Both labels of each row:
[  4.1  13.8  10.7  -5.3 -16.4  -6.4   3.1 -18.6 -28.5  -3.5   1.2  -8.9
  10.1  -1.6  -1.7  -6.4   1.9  -2.1  -1.3  -0.2  28.7   5.2 -17.7  -3.3
   9.8   8.2   5.1  -8.2 -31.2 -13.6   9.4  -6.2 -19.5 -31.6 -11.2  -4.8]  Q62 q274
[ 14.6  -1.3   5.1  -5.0  14.9  -2.4  29.3 -37.0 -15.2  -0.4  -0.4   0.3
  -1.6  -5.7 -10.3 -14.8 -11.1  -0.4   0.4  -0.3  27.9  -0.3  -6.0  -0.8
  -3.2 -17.6   7.1  -1.7 -15.4 -14.9  -3.3  -4.1  -1.1 -67.5  -4.8   6.0]  q252 q274
[ 14.8   8.4   0.6  -2.3  -6.2  -5.2  -5.6  -5.5 -31.0   6.3  -7.7  -2.7
  -9.9   0.8  -5.5 -13.9   4.0  -8.0   2.2   4.7  19.6  -4.2  -2.5   8.8
  13.9  -2.5   6.3   1.1 -21.4  -2.2   2.4  -8.1   0.0 -23.3  -6.7   1.4]  Q308 Q38
[  4.5  -0.1  13.8  -4.6   6.7  -3.3  20.2 -18.4  -6.5   5.1   6.3  11.3
  -1.7  -6.7  -3.9 -13.5 -14.8   7.1   3.1  -5.1  25.0  -2.2   2.4   8.2
  -3.0 -11.3   6.5  -5.1  -7.6 -11.3  -1.3  -1.4  -7.0  -5.2  -5.9   2.7]  q447 q274
[ 20.8  15.1  10.5   6.0   9.8  -5.1  10.6 -29.7 -32.1  -6.7   2.7   4.7
 -18.2  -2.1  -4.3  -9.8 -15.4   0.7   4.7  -5.0  40.5   1.2  -0.8   3.2
  20.9  -8.1   0.6  -7.8 -24.7 -23.6   5.6 -15.7 -13.6 -25.1   1.8  -2.9]  Q62 Q38
[ 10.5  17.4  23.5  -7.6  -3.9  -2.9  13.8 -43.9 -38.4 -10.5   1.1  -4.9
  22.6   5.0  -7.7 -21.3  12.4   4.0  -0.4 -39.4  63.4   1.8 -13.4  -1.7
   7.6  10.9   0.4  -4.1 -20.9 -29.0   1.8  -3.9 -11.4 -16.8  -5.4   4.1]  Q308 q274
[ 19.5   5.3  11.1  -5.8  -7.7  -6.4   0.7 -18.5 -10.2   1.8  -2.2  -2.2
 -14.1   1.4   0.4  -7.7 -25.8 -14.1   0.8   0.1  26.7  -3.1  -6.8  -0.4
  14.0 -10.6   1.3  -0.9 -42.8  -8.7   3.3  -3.8  -2.9 -25.2  -0.7   3.2]  Q62 Q38
[ -0.7   4.2  57.5  -0.9   3.4  -0.6  15.6 -16.2 -14.9   2.1  -8.6   4.1
  17.9  -3.4  17.7  -9.1 -20.6   2.0   6.8   0.5  55.5  -3.4  -6.5  -4.2
  -2.9   5.5   1.4  -4.9 -26.2   7.0   6.6  -2.1  -3.2  -4.8   4.5  -2.7]  Q308 q274
[ 13.4  12.9  17.2 -18.7   0.6   0.4  19.8 -37.1 -42.6  -5.0   4.4   1.7
  14.1   4.9  -4.4  -8.4  26.8  -5.5   3.8   8.4  50.9   0.4 -14.4  -4.9
  12.4  -1.3   4.3  -9.0   8.8 -11.5  11.7  -6.6  -9.3 -12.2 -11.3  -1.9]  Q308 q274
[ 22.2   4.2   8.9  -3.1   3.6  -4.5  13.9 -21.1 -33.5  12.5  10.4  16.5
   2.5   0.9   4.2  31.0  -6.7  -2.7   5.7  -8.4  51.6  -4.3  -9.1  -2.4
  15.6  -0.9  12.3  -5.1 -28.2 -20.2   1.4  -7.7  -1.3 -29.6  -7.2  -0.1]  Q62 q274
[ 19.4   8.1   9.6  -5.4   0.3   5.8  -0.2 -16.8 -23.3   5.4  -1.4   1.3
  -3.8  -2.5   1.6  -4.9   4.4  -1.3   9.2   3.2  32.2   6.1  -1.0  -0.6
  14.5  -7.2  -4.3   5.3  -7.7   3.2   4.9 -11.7   1.9 -31.6   0.9  -1.1]  Q308 Q38
[ 32.5  -4.6  14.2 -13.4  -7.3 -10.8  14.5   4.8 -44.2   7.8  -0.9   1.6
  -5.1 -11.9  -7.9 -27.7  -5.1  -2.7  23.9  -5.2  27.2   1.6   3.3   3.6
  31.1 -21.8   5.5 -10.4 -37.2 -10.2   7.4   1.9 -10.1 -23.0  -7.7  -5.5]  q447 Q38
[ 19.7   8.0  10.2   1.0  -7.9   2.0  10.6 -33.9 -14.0 -12.3   1.1   5.5
  15.1   0.7 -21.0  -6.2   0.2  -1.5   1.1   0.8  60.7   4.7  -8.3   2.9
   5.8  10.5   4.0 -13.3  -7.1 -14.7  13.6  17.4  -6.5 -23.6  -1.2  10.0]  Q62 q274
[ 11.7   0.5   7.8  -7.1  -6.5  -1.0 -44.8 -10.5 -26.2   3.8   1.9   2.4
 -11.5  -1.2   2.0 -28.3   8.7   4.5 -10.8 -18.1  24.4   1.3   2.8   2.6
  37.3   3.2   2.4  -0.6 -34.3  -6.1   2.0  -5.5   1.0 -37.1  -8.3  -8.6]  Q62 Q38
[ 13.5  -1.3   3.5  -5.4   1.5  -4.9  14.7   3.1 -19.0   8.4  -6.8  11.6
  -6.9 -17.8   2.3 -10.5   3.5   2.8  14.9  -5.4  12.5  -3.8   8.4  -0.3
  16.1 -10.0  -4.0  -1.5 -10.0  -1.4  -2.6 -17.7  -5.7  -1.3  -1.9  -0.3]  q252 Q38
[ 38.6  -3.8   2.1  -4.3   1.4  -1.8  14.3  -1.6 -24.0  -3.2  -6.8  15.4
  -8.9  -8.7   2.8  -6.0  -5.9 -11.5   5.3  -2.3  18.4  -1.5  10.5   7.7
  18.2 -20.2 -29.6 -10.6 -16.3  -1.7   5.7  -8.2  -8.0 -10.6 -16.5 -10.1]  q137 Q38
